[[7.578,-8.891,-3.815],
[-3.364,-8.344,6.751]]
:
[[7.578,-8.891,-3.815]]

[[7.771,1.776,0.071,-0.318,-0.808,1.779,-0.202],
[3.203,1.885,0.580,1.475,1.706,0.293,0.937],
[-0.914,-1.703,-0.718,0.539,-0.952,1.190,-1.487]]
:
[[7.771,1.776,0.071,-0.318,-0.808,1.779,-0.202],
[-0.914,-1.703,-0.718,0.539,-0.952,1.190,-1.487]]

[[1.312,2.118,-5.567,0.770,7.724,-3.416,-7.136,1.550],
[1.394,-7.849,-2.506,-1.584,7.773,0.426,1.984,-0.943],
[-4.881,-4.643,7.292,-3.476,3.533,4.296,-0.977,4.142],
[-1.189,-1.645,-8.219,-2.992,3.997,1.523,-7.574,-2.278]]
:
[[1.312,2.118,-5.567,0.770,7.724,-3.416,-7.136,1.550],
[-4.881,-4.643,7.292,-3.476,3.533,4.296,-0.977,4.142]]

[[-3.652,-0.558,-2.074,-4.884,-5.331,-2.146,-3.833,0.025,-2.223,0.307],
[-5.943,0.884,-5.182,-4.375,-4.245,-2.324,-5.902,-1.662,1.835,3.549],
[-5.968,0.306,-4.585,-0.985,-0.642,-1.261,-2.301,-3.106,-0.890,1.597],
[-2.304,-0.634,-4.900,6.641,-4.646,-2.333,-2.615,4.062,-2.574,-0.892],
[-4.362,-0.748,-2.916,-4.848,-2.180,-1.124,-3.540,1.124,-2.791,-3.632],
[-5.300,0.537,-5.508,0.581,-0.690,0.127,-4.738,-0.386,-2.574,-0.615],
[-3.274,-2.492,6.833,-4.133,-4.724,-0.775,6.898,0.791,-0.946,-3.197],
[-8.893,-0.853,2.266,-3.438,-6.911,-2.232,3.102,-1.098,1.780,0.798]]
:
[[-3.652,-0.558,-2.074,-4.884,-5.331,-2.146,-3.833,0.025,-2.223,0.307],
[-5.968,0.306,-4.585,-0.985,-0.642,-1.261,-2.301,-3.106,-0.890,1.597],
[-4.362,-0.748,-2.916,-4.848,-2.180,-1.124,-3.540,1.124,-2.791,-3.632],
[-3.274,-2.492,6.833,-4.133,-4.724,-0.775,6.898,0.791,-0.946,-3.197]]

[[-3.580,-2.015,-1.687,1.298,1.353,5.637,-6.583,-0.308,6.530,3.145,-3.308],
[-2.237,-2.421,-7.200,5.760,1.950,5.972,-6.429,3.236,2.064,1.426,0.592],
[-4.764,1.885,0.368,-1.840,-0.319,2.705,-2.870,3.266,0.837,-0.716,1.216],
[0.385,-2.249,-0.706,0.910,-1.780,-0.116,2.604,5.760,1.435,4.476,1.001],
[-3.063,-1.664,-1.759,0.077,-3.416,1.744,1.072,1.609,3.402,2.361,-0.198],
[-5.730,-2.574,-1.750,3.499,-5.604,2.627,-2.967,2.848,-0.555,-5.299,-1.058],
[0.199,1.078,-3.434,-1.172,0.650,5.168,-1.246,-0.228,2.420,4.455,0.572]]
:
[[-3.580,-2.015,-1.687,1.298,1.353,5.637,-6.583,-0.308,6.530,3.145,-3.308],
[-4.764,1.885,0.368,-1.840,-0.319,2.705,-2.870,3.266,0.837,-0.716,1.216],
[-3.063,-1.664,-1.759,0.077,-3.416,1.744,1.072,1.609,3.402,2.361,-0.198],
[0.199,1.078,-3.434,-1.172,0.650,5.168,-1.246,-0.228,2.420,4.455,0.572]]

[[-1.569,1.448,-7.438,-1.321,4.930,6.188,-2.145,-2.146,-2.420,-2.463,1.464,0.220,0.085,1.406,0.782,-2.655],
[-0.889,-2.453,-3.370,1.536,0.220,0.505,-3.305,-2.468,-0.308,0.442,1.790,-1.581,3.333,-0.862,-1.441,2.260],
[-3.371,-1.059,-1.819,-1.068,2.492,3.708,2.326,1.959,2.110,-6.275,-0.399,3.566,-3.086,7.775,2.320,-4.368],
[5.178,1.600,-0.894,1.745,3.442,4.132,3.414,1.704,7.161,6.644,2.939,-1.956,-2.265,-2.063,2.847,3.892],
[-1.936,-0.150,-3.035,-0.970,3.140,0.210,2.754,0.988,2.957,-1.533,-0.212,2.169,-4.000,1.811,2.166,-1.534]]
:
[[-1.569,1.448,-7.438,-1.321,4.930,6.188,-2.145,-2.146,-2.420,-2.463,1.464,0.220,0.085,1.406,0.782,-2.655],
[-3.371,-1.059,-1.819,-1.068,2.492,3.708,2.326,1.959,2.110,-6.275,-0.399,3.566,-3.086,7.775,2.320,-4.368],
[-1.936,-0.150,-3.035,-0.970,3.140,0.210,2.754,0.988,2.957,-1.533,-0.212,2.169,-4.000,1.811,2.166,-1.534]]
